Below is a small trained network, with its code and all its weights. Each question gives an input and a class and asks what happens when units are switched off, that is, made to give their printed mean instead of their output.

import numpy as np


def w(rows, s, z=0):
    codes = np.array(rows[::2]) - 128.0
    scale = np.full(codes.shape[1], s)
    scale[-1] = z or s
    return codes * scale


def f(y):
    return y / 2 * (1 + np.tanh(0.7978845608 * (y + 0.044715 * y**3)))


def log_softmax(a):
    a = a - a.max(-1, keepdims=True)
    return a - np.log(np.exp(a).sum(-1, keepdims=True))


def net(x, mask):
    res = np.array(x, float).reshape(1, 4) / 4 @ E
    y = f(res @ A[0][:, :-1].T + A[0][:, -1])
    res = res + np.where(mask, y, B[0][:, -1]) @ B[0][:, :-1]
    return log_softmax(res[-1] @ U[:, :-1].T + U[:, -1])


A, B = {}, {}
E = w([
[121,107,143,29,55,154,163],'x0',
[51,221,78,84,114,105,82],'x1',
[132,131,130,119,137,129,126],'x2',
[130,120,181,133,80,1,96],'x3',
],0.02)
A[0] = w([
[122,124,96,212,215,40,102,201],'neuron 1',
[21,227,115,67,120,178,60,193],'neuron 2',
[165,58,169,148,144,193,170,233],'neuron 3',
[36,216,140,100,101,50,69,49],'neuron 4',
[99,84,149,9,82,125,209,162],'neuron 5',
[66,188,64,88,96,191,123,113],'neuron 6',
[196,72,146,229,160,165,130,243],'neuron 7',
[166,82,199,116,88,38,142,127],'neuron 8',
[219,61,145,185,121,67,133,173],'neuron 9',
[119,129,105,87,121,202,164,127],'neuron 10',
[108,166,107,99,84,154,129,134],'neuron 11',
[19,221,30,99,131,162,97,121],'neuron 12',
[140,141,74,161,199,206,103,221],'neuron 13',
[62,220,82,203,157,158,83,230],'neuron 14',
[98,186,96,212,221,154,87,210],'neuron 15',
[180,131,75,130,164,212,173,246],'neuron 16',
[84,202,134,105,78,48,30,109],'neuron 17',
[171,70,193,123,108,60,151,218],'neuron 18',
[100,118,116,177,220,96,114,255],'neuron 19',
],0.015,0.0099)
B[0] = w([
[101,126,214,209,209,99,80,233],'neuron 1',
[90,151,8,80,157,143,140,252],'neuron 2',
[132,52,198,70,102,188,201,214],'neuron 3',
[28,170,176,134,186,91,206,227],'neuron 4',
[66,150,142,18,26,102,109,215],'neuron 5',
[125,126,49,72,132,133,135,210],'neuron 6',
[221,72,201,156,146,154,120,228],'neuron 7',
[126,139,175,101,63,66,29,205],'neuron 8',
[155,89,189,161,122,108,32,210],'neuron 9',
[93,101,105,60,90,206,159,185],'neuron 10',
[105,136,92,61,160,116,116,170],'neuron 11',
[153,136,31,108,128,81,125,252],'neuron 12',
[207,150,88,167,110,148,210,220],'neuron 13',
[196,110,76,154,178,48,198,241],'neuron 14',
[177,142,101,251,139,69,193,239],'neuron 15',
[190,79,164,103,131,192,225,220],'neuron 16',
[18,204,149,115,163,67,135,229],'neuron 17',
[168,123,197,99,77,121,45,207],'neuron 18',
[196,137,163,252,180,83,132,212],'neuron 19',
],0.014,0.035)
U = w([
[219,68,163,177,147,197,175,167],'0',
[191,161,34,178,158,89,169,190],'1',
[174,110,192,179,172,99,12,94],'2',
[76,162,166,160,227,52,133,196],'3',
[129,68,169,39,78,246,182,254],'4',
[127,140,14,36,124,189,126,166],'5',
[151,109,171,53,57,100,34,37],'6',
[37,199,137,66,122,96,101,6],'7',
],0.014,0.0081)

Each question gives the input, the list of numbers given to net, and the class t.
The units are the neurons (one row each of A and B). Each row of codes is followed by its name. A weight is (code - 128) times the scale printed after its matrix; where a second scale follows, it is the last column's (A, B and U).
mask holds one flag per neuron, in row order. A switched-off neuron (its flag False) gives its mean, the last column of its row in B, instead of its output. The means were averaged over made-up inputs and are rounded, as every weight is.
A unit's drop is (log p(t) with every unit on - log p(t) with that unit switched off) / (log p(t) with every unit on - log p(t) with every unit switched off).
most important unit: the unit with the biggest drop
top k neurons: the k neurons with the biggest drops, biggest first
drop of u: that unit's drop, to one decimal
input [1,6,0,-4], class 5: most important unit => neuron 2
input [-7,-6,-8,0], class 0: top 2 neurons => neuron 3; neuron 7
input [-3,6,4,0], class 1: top 2 neurons => neuron 12; neuron 14
input [0,-7,3,-2], class 0: top 2 neurons => neuron 7; neuron 5
input [1,1,7,8], class 7: top 2 neurons => neuron 17; neuron 4
input [0,0,-1,7], class 2: top 2 neurons => neuron 18; neuron 8
input [1,5,7,-7], class 5: top 2 neurons => neuron 10; neuron 2
input [0,-5,6,-5], class 0: top 2 neurons => neuron 5; neuron 7
input [0,-5,-2,1], class 2: drop of neuron 5 => 0.3
input [-5,-6,-1,-8], class 0: drop of neuron 7 => 0.0
input [2,5,-7,0], class 5: drop of neuron 12 => 0.1
